Below are the code and all the weights of a small trained network. Each question names an input and a class and asks about switching units off, where a switched-off unit gives its printed mean instead of its output.

import numpy as np


def w(rows, s, z=0):
    codes = np.array(rows[::2]) - 128.0
    scale = np.full(codes.shape[1], s)
    scale[-1] = z or s
    return codes * scale


def f(y):
    return np.maximum(y, 0)


def log_softmax(a):
    a = a - a.max(-1, keepdims=True)
    return a - np.log(np.exp(a).sum(-1, keepdims=True))


def net(x, mask):
    res = np.array(x, float).reshape(1, 5) / 4 @ E
    y = f(res @ A[0][:, :-1].T + A[0][:, -1])
    res = res + np.where(mask, y, B[0][:, -1]) @ B[0][:, :-1]
    return log_softmax(res[-1] @ U[:, :-1].T + U[:, -1])


A, B = {}, {}
E = w([
[232,223,159],'x0',
[137,128,108],'x1',
[171,225,103],'x2',
[1,219,207],'x3',
[218,74,254],'x4',
],0.0062)
A[0] = w([
[237,121,125,195],'neuron 1',
[152,181,176,3],'neuron 2',
[187,114,81,194],'neuron 3',
[79,121,248,201],'neuron 4',
[79,206,121,231],'neuron 5',
[122,64,54,131],'neuron 6',
[154,124,143,193],'neuron 7',
[92,255,123,207],'neuron 8',
[212,93,160,206],'neuron 9',
[165,154,64,159],'neuron 10',
[84,61,83,195],'neuron 11',
],0.014,0.0037)
B[0] = w([
[80,192,184,239],'neuron 1',
[114,92,141,166],'neuron 2',
[151,163,203,206],'neuron 3',
[206,13,202,215],'neuron 4',
[186,127,47,229],'neuron 5',
[160,72,149,196],'neuron 6',
[124,131,205,167],'neuron 7',
[254,140,47,255],'neuron 8',
[95,171,178,225],'neuron 9',
[179,141,147,194],'neuron 10',
[129,75,115,207],'neuron 11',
],0.0083,0.0099)
U = w([
[209,187,38,217],'0',
[61,254,229,152],'1',
[191,29,213,184],'2',
[16,37,103,66],'3',
[88,179,179,3],'4',
],0.0082,0.0038)

Each question gives the input, the list of numbers given to net, and the class t.
The units are the neurons (one row each of A and B). Each row of codes is followed by its name. A weight is (code - 128) times the scale printed after its matrix; where a second scale follows, it is the last column's (A, B and U).
mask holds one flag per neuron, in row order. A switched-off neuron (its flag False) gives its mean, the last column of its row in B, instead of its output. The means were averaged over made-up inputs and are rounded, as every weight is.
A unit's drop is (log p(t) with every unit on - log p(t) with that unit switched off) / (log p(t) with every unit on - log p(t) with every unit switched off).
The circuit of an input: a set's keep is (log p(t) with only the set's units on - log p(t) with every unit switched off) / (log p(t) with every unit on - log p(t) with every unit switched off). Starting from all 11 units, units are removed one at a time, each time the one whose removal leaves the highest keep (on an exact tie, the one counted first), for as long as the keep stays at least 0.8.
units of the circuit, in order: the units of the circuit, biggest drop first
most important unit: the unit with the biggest drop
top k neurons: the k neurons with the biggest drops, biggest first
drop of u: that unit's drop, to one decimal
input [7,2,1,-3,-2], class 1: most important unit	neuron 1
input [5,-2,4,1,5], class 1: units of the circuit, in order	neuron 1; neuron 9
input [3,6,-4,6,-1], class 0: units of the circuit, in order	neuron 8; neuron 5
input [-1,-6,1,-4,0], class 1: units of the circuit, in order	neuron 4; neuron 8; neuron 5
input [-3,-3,-8,-3,-1], class 3: units of the circuit, in order	neuron 8; neuron 4
input [4,2,7,7,3], class 0: top 2 neurons	neuron 8; neuron 5
input [-4,-8,-6,-2,-3], class 3: top 4 neurons	neuron 8; neuron 4; neuron 3; neuron 10
input [3,7,-1,-6,-7], class 2: drop of neuron 6	0.6
input [1,7,3,-4,8], class 1: drop of neuron 3	0.0
input [-6,-7,2,5,-7], class 0: drop of neuron 8	0.1
input [-7,-2,-8,7,-8], class 2: top 2 neurons	neuron 4; neuron 6
